Here is a tiny trained network, its code and every weight. The questions are about switching its units off for an input and a target symbol, where a switched-off unit gives its printed mean instead of its output.

import numpy as np


def w(rows, s, z=0):
    codes = np.array(rows[::2]) - 128.0
    scale = np.full(codes.shape[1], s)
    scale[-1] = z or s
    return codes * scale


def f(y):
    return np.maximum(y, 0)


def softmax(a):
    e = np.exp(a - a.max(-1, keepdims=True))
    return e / e.sum(-1, keepdims=True)


def log_softmax(a):
    a = a - a.max(-1, keepdims=True)
    return a - np.log(np.exp(a).sum(-1, keepdims=True))


def net(x, mask):
    ids = ['ΔΞΨαζθπσ'.index(c) for c in x.split()]
    T = len(ids)
    res = E[ids] + P[:T]
    u = 0
    for l in range(2):
        q, k, v = (res @ M[l].T for M in (Q, K, V))
        z = softmax(np.where(np.tri(T) > 0, q @ k.T / 2**0.5, -1e9)) @ v
        res = res + np.where(mask[u], z, O[l][:, -1]) @ O[l][:, :-1]
        u += 1
        y = f(res @ A[l][:, :-1].T + A[l][:, -1])
        res = res + np.where(mask[u : u + 16], y, B[l][:, -1]) @ B[l][:, :-1]
        u += 16
    return log_softmax(res[-1] @ U[:, :-1].T + U[:, -1])


Q, K, V, O, A, B = {}, {}, {}, {}, {}, {}
E = w([
[144,138,2],'Δ',
[156,208,20],'Ξ',
[119,126,132],'Ψ',
[160,118,228],'α',
[113,169,8],'ζ',
[144,162,75],'θ',
[150,99,141],'π',
[85,246,77],'σ',
],0.012)
P = w([
[1,138,207],'0',
[156,120,145],'1',
[143,121,154],'2',
[147,128,161],'3',
[147,120,170],'4',
[149,119,174],'5',
],0.0055)
Q[0] = w([
[197,242,253],'0.h1',
[164,180,152],'0.h1',
],0.015)
K[0] = w([
[124,155,250],'0.h1',
[133,179,191],'0.h1',
],0.017)
V[0] = w([
[194,151,178],'0.h1',
[2,86,28],'0.h1',
],0.007)
O[0] = w([
[77,117,73,67],'0.h1',
[244,153,255,251],'0.h1',
],0.0086,0.0032)
A[0] = w([
[169,91,146,187],'0.n1',
[174,83,131,177],'0.n2',
[119,36,182,180],'0.n3',
[94,165,216,27],'0.n4',
[123,167,164,85],'0.n5',
[155,160,64,118],'0.n6',
[126,126,123,176],'0.n7',
[149,152,83,125],'0.n8',
[130,136,162,92],'0.n9',
[158,15,111,4],'0.n10',
[142,142,154,87],'0.n11',
[85,56,139,95],'0.n12',
[97,2,91,91],'0.n13',
[136,79,210,61],'0.n14',
[49,79,209,43],'0.n15',
[121,174,66,13],'0.n16',
],0.0093,0.0031)
B[0] = w([
[128,183,154,188],'0.n1',
[119,180,155,184],'0.n2',
[58,191,110,157],'0.n3',
[221,60,80,174],'0.n4',
[171,93,128,186],'0.n5',
[56,130,166,251],'0.n6',
[119,143,137,170],'0.n7',
[77,127,157,223],'0.n8',
[149,111,114,142],'0.n9',
[119,176,131,129],'0.n10',
[142,105,142,148],'0.n11',
[132,113,218,138],'0.n12',
[62,52,249,141],'0.n13',
[73,156,85,142],'0.n14',
[96,67,172,140],'0.n15',
[158,168,191,176],'0.n16',
],0.016,0.0031)
Q[1] = w([
[131,70,44],'1.h1',
[140,195,250],'1.h1',
],0.019)
K[1] = w([
[97,183,69],'1.h1',
[175,6,228],'1.h1',
],0.017)
V[1] = w([
[18,144,88],'1.h1',
[112,253,176],'1.h1',
],0.016)
O[1] = w([
[114,243,135,5],'1.h1',
[196,122,246,167],'1.h1',
],0.013,0.011)
A[1] = w([
[127,129,108,59],'1.n1',
[63,135,103,56],'1.n2',
[2,46,216,105],'1.n3',
[176,189,20,107],'1.n4',
[200,124,115,103],'1.n5',
[142,136,170,78],'1.n6',
[186,103,120,94],'1.n7',
[153,170,104,255],'1.n8',
[114,193,63,48],'1.n9',
[119,126,41,102],'1.n10',
[110,113,51,52],'1.n11',
[122,113,36,35],'1.n12',
[107,37,123,84],'1.n13',
[117,114,95,72],'1.n14',
[113,100,77,116],'1.n15',
[85,55,56,112],'1.n16',
],0.0076,0.0077)
B[1] = w([
[145,146,159,128],'1.n1',
[135,183,158,143],'1.n2',
[169,99,35,246],'1.n3',
[205,75,114,147],'1.n4',
[123,119,87,166],'1.n5',
[168,178,159,158],'1.n6',
[99,121,81,190],'1.n7',
[3,49,134,192],'1.n8',
[244,126,109,157],'1.n9',
[101,113,156,138],'1.n10',
[118,97,116,135],'1.n11',
[139,71,103,134],'1.n12',
[108,214,80,254],'1.n13',
[139,101,118,132],'1.n14',
[138,161,179,161],'1.n15',
[163,186,228,215],'1.n16',
],0.021,0.0092)
U = w([
[250,14,172,78],'Δ',
[195,91,189,93],'Ξ',
[109,30,110,216],'Ψ',
[105,114,64,61],'α',
[194,17,53,82],'ζ',
[143,1,136,253],'θ',
[103,123,151,161],'π',
[216,207,109,101],'σ',
],0.0058,0.0038)

Each question gives the input, a string of symbols that net reads in full, and the target symbol t.
The units are the heads (2 rows each of Q, K, V and O) and the neurons (one row each of A and B). Each row of codes is followed by its name. A weight is (code - 128) times the scale printed after its matrix; where a second scale follows, it is the last column's (O, A, B and U).
mask holds one flag per unit, layer by layer, with each layer's heads first. A switched-off unit (its flag False) gives its mean, the last column of its rows in O or B, instead of its output. The means were averaged over made-up inputs and are rounded, as every weight is.
A unit's drop is (log p(t) with every unit on - log p(t) with that unit switched off) / (log p(t) with every unit on - log p(t) with every unit switched off).
The circuit of an input: a set's keep is (log p(t) with only the set's units on - log p(t) with every unit switched off) / (log p(t) with every unit on - log p(t) with every unit switched off). Starting from the 12 units with the biggest drops (on a tie, the unit counted first), units are removed one at a time, each time the one whose removal leaves the highest keep (on an exact tie, the one counted first), for as long as the keep stays at least 0.8.
circuit, biggest first: the units of the circuit, biggest drop first
unit that matters most: the unit with the biggest drop
k most important neurons: the k neurons with the biggest drops, biggest first
k most important neurons of layer l: the k neurons of layer l with the biggest drops, biggest first
input Δ θ ζ ζ, target Δ: circuit, biggest first -> 1.h1, 0.h1, 1.n13
input Δ Ξ θ σ, target Δ: unit that matters most -> 1.h1
input Δ Δ σ, target Δ: circuit, biggest first -> 1.h1, 0.h1, 1.n13
input σ ζ σ Δ, target σ: 2 most important neurons -> 0.n4, 0.n5
input π Δ Ξ σ, target π: 2 most important neurons -> 1.n8, 0.n3
input ζ σ π, target ζ: 3 most important neurons -> 1.n3, 0.n4, 1.n16
input σ θ Δ σ π, target σ: 2 most important neurons -> 0.n4, 0.n5
input Δ σ θ, target Δ: circuit, biggest first -> 1.h1, 1.n13
input Ξ Δ π, target Ξ: 4 most important neurons of layer 1 -> 1.n13, 1.n6, 1.n3, 1.n7
input Δ π σ σ σ θ, target Δ: circuit, biggest first -> 1.h1, 0.n1
input θ σ σ, target θ: circuit, biggest first -> 1.n13, 1.n16
input Δ Δ Δ Δ, target Δ: circuit, biggest first -> 0.h1, 1.h1, 1.n13
input Ξ Ξ σ σ, target Ξ: circuit, biggest first -> 1.h1, 1.n13
input α α Ψ ζ π, target α: circuit, biggest first -> 1.h1, 0.h1, 0.n13
input Ξ π σ σ ζ, target Ξ: 2 most important neurons of layer 0 -> 0.n3, 0.n4
input σ ζ σ ζ Ψ, target σ: 4 most important neurons -> 0.n4, 0.n5, 1.n16, 1.n13
input π Δ σ σ Δ σ, target π: 2 most important neurons -> 0.n3, 1.n8
input Ψ π π, target Ψ: 3 most important neurons of layer 0 -> 0.n4, 0.n15, 0.n3
input θ π Ξ, target θ: 2 most important neurons of layer 0 -> 0.n3, 0.n6
input Ξ θ θ σ, target Ξ: circuit, biggest first -> 1.h1, 1.n13, 1.n3
input π σ Δ π π, target π: 3 most important neurons of layer 0 -> 0.n3, 0.n15, 0.n14
input Δ σ Ξ, target Δ: circuit, biggest first -> 0.h1, 1.h1, 1.n13
input π Ψ σ ζ ζ ζ, target π: 4 most important neurons -> 0.n3, 1.n8, 0.n15, 1.n3
input π Δ σ ζ ζ π, target π: 2 most important neurons -> 1.n8, 0.n3
input σ ζ Δ σ θ ζ, target σ: most important neuron -> 0.n4
input σ ζ Ψ Ψ Δ Ψ, target σ: 4 most important neurons -> 0.n4, 1.n16, 0.n5, 1.n13
input π σ π Ξ, target π: 2 most important neurons -> 1.n8, 0.n3
input σ σ σ Ψ θ θ, target σ: 3 most important neurons of layer 1 -> 1.n16, 1.n13, 1.n8
input Δ ζ Δ, target Δ: most important neuron of layer 1 -> 1.n13
input Ψ π Δ σ, target Ψ: 4 most important neurons -> 0.n4, 1.n8, 1.n13, 1.n16
